What can hang from each mark:
z976: z490 z890
z494: z82 z282 z490
z840: z282 z494 z832
z490: z82 z663
z282: z497 z832 z840 z890
z658: z832 z890 z976
z890: z36 z658 z832 z976
z497: z282 z494
z36: z890 z976
z82: z490 z494
z832: z658 z890

Known rows, with every way that one mark hangs from another:
z497{z282{z840} z494}: [-138 -170   15  142  182  191   36 -305 -152  -15   41  -87   11  -18
  195  194 -125   -3 -201   89   -2  -98   18  159  132  -51  111   29
  118   87 -147   74  120   -5  -24 -104   66  -63  -48 -121 -186  -48
   92]
z976{z490{z82{z494} z663} z890{z36 z832}}: [-193 -211  233   66  370  145  150  -31  -65   81  -27 -262   16 -847
  -14   39  128  180 -233   69  166 -235 -162   40 -258  -87   41   -6
   68   53   48   96  342 -311   -7 -111  159  117   59  -48 -156 -100
   74]
z282{z832 z840 z890{z36}}: [-256 -176    5  -87  305  234  111 -343 -110  159   40  -57   -4 -263
  238  162 -126   58 -160  -73  -20 -176  355   52  -95   -4    3   14
   22  110 -105   92  303 -108  -79  -28   62   41   56  -69  -77   21
  306]
z840{z282{z832} z494{z490{z663}}}: [-135 -144  132  112  324   75   10 -112 -168   39  -98 -134  157 -330
   51   79  -16   95  -38   51   46  -53   -8   -9  163   25   64  -28
   63   81  103  140  -52   62    2   41   68    4   10  -76 -210   -2
   26]
z890{z36 z658 z832 z976}: [-245 -109  206 -178  246  188  -22 -237 -145   85   13 -203  -72 -204
  271   82  268  -34 -288   77   98 -144  391  149  221 -115  -77   34
  125   44    5   30  292  175  -72 -117   70  -37  122 -155 -113   25
  140]
z840{z494{z82 z490} z832{z658{z976}}}: [-157 -149   28   22 -120   49  -69 -181 -226  101  -31  -37   65   45
   95   77   16  -90   42   15  -59  -48  100   -5 -103   10  -68  -31
   17   27  166   92  -55  -30    0   20  140   73    2 -105 -129  -42
   22]
z497{z282{z832{z658 z890{z36 z976}}} z494}: [-241 -173   88    3  252  185   23 -380 -133  137 -104 -134  142 -196
  362   99   33  -22 -424   64   31 -132  627  123  -42   -3   83  -16
  -43   74  -75   58  387  -82  -35  -61  141 -151   12 -135  -71   69
   11]
z840{z494{z282{z497 z832}}}: [-113 -150  109   74  -41  186  -65 -313 -165   -2  -98 -142 -201 -187
   38  138 -157   65  -25   55    5  -81   10   72  148   51  103   32
   91  105   64  109   74  126   10  -40   97 -174   15 -100 -259  -15
  217]
z82{z490 z494{z282}}: [-128 -169   95  251   66  183   60 -143    3    5   54 -253 -194 -190
  -90   93  -95  125  -28  113  -70 -130  -98  187  -49  -60   82  -73
  103   55  -64   72  -49   46   25   62  -27  -28  -23  -41 -211  -38
  167]
z36{z890{z658 z832} z976}: [-201 -143  199  -47   33  231  -67 -304 -208   60   65 -106 -186 -335
  190   46  399  -15  -28   19  165  -86  217  229  373   -7  -53   54
  185   -1   31   60  129  175  -67  -24  107  -78   69 -117 -180  153
  104]
z490{z82{z494{z282{z840}}} z663}: [ -99 -239  174  163  107  323   91  -45 -109   58    9 -281   10 -457
   31  119  -48   34 -144  -13  196 -137 -168   75 -157  -69  182  -29
  205   48   23  117  137  -70   -3 -124   -8  -81    9  -43 -219  -90
   86]
z658{z832 z890 z976{z490}}: [-168 -137   73   45   76 -141  -29 -377 -180 -123  111 -140  -26   -5
   28  153  271   17 -302  123 -260 -119  -12  108    5  -87   46   -7
   78   58   75   35   54 -106  -71   74  178  226   51  -13 -104  -18
 -131]
z840{z832{z890{z658 z976}}}: [-276 -116  149  -17  158   52  -39 -286 -142  104   45  -91 -206  -58
  131   78  261  -52 -224   31  136  -45  169  188  263  -26    5   56
  101   16   69   12  129  191  -78   51   34 -120   58 -142  -64  100
  -43]
z832{z890{z36 z658{z976{z490{z82 z663}}}}}: [-232 -177  261    1  197   69   67 -205 -118   65  101 -197  195 -477
  201   43  178   57 -599   81  115 -154   65  150 -244 -127   -4   -4
   78   11   74   74  264  -94  -96 -166  150   -2   85    8 -101   13
  -48]
z890{z36 z832 z976{z490{z82 z663}}}: [-215 -205  267  -84  375  249   97  -52 -186   67    0 -263  143 -625
  150   89  269  108 -369  125  237 -172  163   89  -23 -182   28  -15
   60   65  119   81  405 -162  -56 -145  177   64  119 -115 -109  -28
   59]
z82{z494{z282{z840} z490{z663}}}: [ -71 -201  122  106  178  264   91 -179 -104   70    6 -296   26 -383
   47  112  -34   45 -143  -11   33  -87  -61   72  -43  -49  103  -82
  162   74    7   87  -53  -95    2  -10  -49   41  -14  -60 -211 -106
    9]
z490{z82{z494{z282}} z663}: [-105 -195  176  231  144  245   67   32  -95   -8  -36 -245    0 -500
  -68   82    0  101 -168   59  127 -150 -179  101 -149  -75  165  -20
  168   41  140  118   76    5   12  -50   -3 -111    1  -38 -199  -50
   10]
z890{z36 z658 z832 z976{z490}}: [-266 -129  251 -154  253  142   -9 -264 -111  113   49 -255  -95 -212
  202   89  280   43 -320  130  100 -136  276  188  185 -131 -107   35
  117   44  -80   19  299   51  -76 -105  148   50  118 -116 -139    9
  121]
z976{z490{z82} z890{z36 z658 z832}}: [-235 -150  245  -55  129   93   80 -163  -61   83   10 -153  -66 -536
  107   71  240   88 -297   27   77 -226   18  135  -45  -18  -67   52
  159  -21  -83   58  285  -78  -47 -112  200   87   73  -64 -178  -27
  155]
z976{z490{z82{z494{z282}} z663} z890{z36}}: [-165 -218  235  170  268  156  244 -111  -32    7  -63 -286   53 -834
  -45   65   12  206 -253   16   67 -229 -115  116 -368  -62   49  -20
   90   32   39   90  184 -213   13  -87  128  107   15   15 -221 -100
  -70]
z658{z890{z36 z832 z976}}: [-229 -134  148 -162  307  119   56 -329 -160  -17  -70  -93  -67 -329
  216  104  344  -14 -286   63  -54 -195  393   99   82  -44  -26  -33
   23   89   71   22  348  -24  -66  -53  149  132  105 -153  -97   45
   25]
z890{z658{z976} z832}: [-164 -101  170  -69  -39   85 -168 -207 -127   24   75 -122  -37   37
  194   87  278 -104 -338   94   -7 -111  151  127  337  -91  -26   43
  141   12   27   51   71  128  -70  -67   41  -14   73  -95  -82   21
   99]
z494{z282{z832{z890{z36{z976}}} z840}}: [-222 -206  133  -79  106  360  109 -373 -156  161  -25  -98    2 -398
  252  108  -34    6 -136 -118   17 -116  545  115  104   73   40  -68
  130   62 -113   58  304  -97  -59   -2   92    0   44 -101 -149  171
  191]
z494{z282{z497} z490}: [ -70 -111   60   65    6  167   17 -332 -161 -100  -48 -118 -115 -213
   54  142  -18   86 -164   90 -131  -92  164  150  133   20   88  -65
  119   65  173   49  -95   42   -5   16   50  -39  -25 -121 -185  -48
   49]
z497{z282{z840{z494}}}: [-166 -175   23  134  143  198   38 -251 -224   70  -25 -115    9 -104
   85  140 -156  -80 -117   66   98  -95  -84   98   34   -3   26   35
  137   79  -99  106   62   17  -13 -112  111  -60  -11 -129 -215    4
  137]
z282{z832 z840 z890}: [-202 -188  -34   -1  159  207   29 -306 -103  141   49  -29  -45  -37
  143  167  -48   15 -118  -39   58 -123  191   67   63   18   61   28
   37   83 -109   95  186  -53  -75   32   38  -14   16  -51  -89   17
  258]
z82{z490{z663} z494{z282}}: [ -88 -192  143  260  195  230   94  -73  -12   -9   46 -315  -64 -352
  -67   70  -35  150  -81  113   29 -110 -147  148  -71 -105  103  -61
   89   73   11   96  -77   13   19   18  -82  -55    0  -25 -225  -62
   70]
z36{z890 z976{z490{z82}}}: [-214 -222  135  138   23  189   95 -229 -223    7   80  -87  -91 -518
   66  100  221  137  -49  108  208 -114   45  252  -10  -57   48  -15
  126   -2   82   91  206  -64  -50  -30  273   48   12  -29 -183  103
   56]
z658{z890{z36 z832} z976{z490}}: [-223 -136  197 -117  178   -5    2 -364 -114  -27   19  -90  -20 -319
  167  110  282   35 -405   98 -231 -207  205  101    1  -59  -60  -38
   18   84   16   30  253 -246  -72  -48  219  296   91  -71  -80   28
    9]
z36{z890{z658{z832} z976}}: [-234 -111  151  -41  112   48  -21 -413 -245  -10  163 -246 -110 -244
  146  111  360  -15 -179   30   80  -67  205  220  181 -107   21   71
  140   12   80   52  103  311  -77   21   99  -91   91  -78 -155    9
 -102]
z282{z832{z658 z890{z36}} z840{z494}}: [-286 -175   47  -37  102  194   11 -337 -154  266  -62  -55  -72 -342
  296   86 -172  -93  -64  -61   82  -94  349  -20 -347  125   53  -25
   19   95 -158  113  340 -135  -38  -91  171  -74   48  -73 -182   85
  293]
z490{z82{z494} z663}: [-135 -193   96  232  229  177   52   72 -117   22   21 -203  -15 -431
  -17   79    0  107 -141  148  223 -137 -220   70 -203 -128  170  -14
  137   58  153  128  171  -32  -14  -95   32 -105   13  -37 -154  -69
   92]
z497{z282{z832} z494}: [-143 -146   54  157  156  138  -32 -210 -104   15    1  -93   30  -92
  123  169  -79  102 -251  130  -63 -117   81  131  273  -48  129   44
   96   87 -102  105  133   25  -14    2   71 -107  -35 -108 -144   -2
  113]
z490{z82{z494{z282{z832}}} z663}: [-103 -214  211  177   83  271   24   49  -62   85  -32 -284   29 -524
  -43   95   -6  136 -190   27  137 -155 -110   46  -18  -64  199  -13
  177   46   69  148  152  -39    8  -18   -3 -124   23  -31 -177  -44
  105]
z976{z490{z82 z663}}: [-162 -185  133  185  181  139   76    4 -130   -6   54 -133   48 -425
   -6  114   91  152 -226  179  184 -112 -158  121 -125 -114  119    2
  117   44   83  116  125 -107  -44  -76  139    9   20  -12 -175  -27
   33]

Rows:
[-171 -157   56   78  -98  -63  -50 -361  -86  -40  -14  -43  -41   93
  204  116  293  -70 -304  164 -128 -118  251  131 -156  -14   20  -35
   20   25   10   35   56 -195  -65  -47  209  194   17   17 -110   24
  -95] | z832{z658{z890 z976{z490}}}
[-120 -189   61  261  281  162   80  -31  -34   22  103 -272  -81 -278
  -20   67  -33  156  -50  204  123  -98 -187  117 -122 -158  106  -55
   59   90   25  106   20  -24   -7  -28  -48  -51   12  -26 -181  -79
  149] | z82{z490{z663} z494}
[-166 -151   82   75  -92  148  -54 -279 -129  172 -168  -73  -24 -271
   55   49  -10  -58 -128  -70  -75  -60  216   31 -124  202   65  -72
   35   33  -19  105  -31  -17   17  156  116  -88  -32  -64 -205  100
   70] | z840{z494{z282{z832{z658 z890}} z490}}
[-213 -186   95   43  -48   23  108 -242 -104    9  -34  -89  131 -375
  276   97  153  -20 -364   83    2 -208  364   97 -383  -59   -5  -31
   12  -25   61   66  233 -276  -40 -162  270  200   33   12  -79  -39
   -6] | z832{z658{z976{z490{z82} z890{z36}}}}
[-166 -192   57   54  -12  158   -5 -216 -133   64 -106  -50 -108 -126
  155   49  342  -46   23   98  147  -94  339  123  123   51  -31    4
   73  -15  -26   30  123 -204  -27   -1  200  111    6  -74 -157   96
   62] | z36{z976{z490 z890{z832{z658}}}}
[-154 -163  112   16  -69  259    0 -253  -85   99   29 -118  -68 -198
  124  183  -46    8 -119  -38  -25 -100  239   91  220   30  120  -10
  171   59 -163   96   89   -4  -35    6   38    3   17  -67 -181   22
  184] | z494{z282{z832 z840}}
[-127 -196   49   73  254  115   17 -283 -214   16 -151  -86   43 -147
   34  106 -117  110  -61  -12   78 -143  -71   22    5   98   76  -11
    7   61  236  118  124   38    0   12  136 -136  -13 -115 -164  -49
  235] | z840{z282{z497 z832 z890} z494{z490{z82}}}
[-107 -149  108  111  -36  198   71  -93 -145  -29  -44 -102   42 -380
   -5  130   60   64 -228   16  -86 -146   40  131   -7    9   97  -79
  177   -4  124   90  -41   36    2   68   81   24  -29  -83 -170   -4
   48] | z494{z282 z490{z82}}
[-220 -126   57   62  333  121  -11 -209 -163   28  -98   77   65  -19
 -178   36  -45   43  148  -31   34 -132  -32   64   13  147  -87   34
  -74   68   33   88   94  137   -9   61  124  -77  -14 -106 -217   29
   88] | z840{z282{z890{z832}} z494{z82}}
[-117 -128  -38  107   95   87   44 -209 -114  -44   60   15   47  -22
    0  132  -80  153  -24  120  -86  -78    1  128  -45  -24   43  -62
   15   71  -19   79   50  110  -14   36  113    4  -75  -54 -231 -121
   58] | z497{z494{z82 z490}}
[-112 -186   15   14   49  187  -57 -406 -130    9   67 -107 -209   11
  293  226 -174   82  -59  100   76  -61   83   76  194  -43  209   24
   78  137  -84   85  288   -3  -41 -154   82 -137   -1  -99 -205 -123
  330] | z282{z497{z494} z832 z840}
[-216 -134   91   -5  192  207   63 -214 -166   30   22 -120  -99 -115
  295   80   97   24  -72   95   70 -109  358  196   97  -92  -92   24
  208   29   29   41  175  185  -71 -122   68  -42   67  -92 -172  107
  192] | z890{z36{z976} z658}
[-205 -208  222   63  187  122   50 -162 -125   86   54 -226   81 -261
   85   47  329   43 -464  135  378  -80  -21  200  -45 -107   60   16
   89  -10   41   59  241   64  -89  -98  134 -135   55  -17 -155    8
  -98] | z832{z890{z658 z976{z490{z82 z663}}}}
[ -72 -211  -35   96   22  225   66 -384  -91  -49  174 -109 -120  154
  131  183 -237  152   93  155   99  -67  -57  153  -56  -68  117  -52
    2  113 -143   69  201   44  -25 -186   79 -130  -36  -73 -300 -218
  335] | z282{z497{z494{z82{z490}}} z840}
[-168 -252  140   70  209  207  161 -145 -179   10 -108 -140   77 -421
  296   66  304   56 -153  102  142 -160  289   97 -368  -43   14  -41
  130   27  131   72  295 -264  -58 -168  216  101   69  -27 -189   86
   19] | z832{z658{z890{z36{z976{z490{z82 z663}}}}}}
[-235 -117   15   30  237   34   -1 -306 -240  -11   71 -111  -32 -124
   18  101  178  -33 -225   79   24  -57  240  124   52  -47  113  -20
   26   56  127   33  176  115  -66  120   93  -79   39 -108  -73   57
  -90] | z658{z832{z890{z976}}}
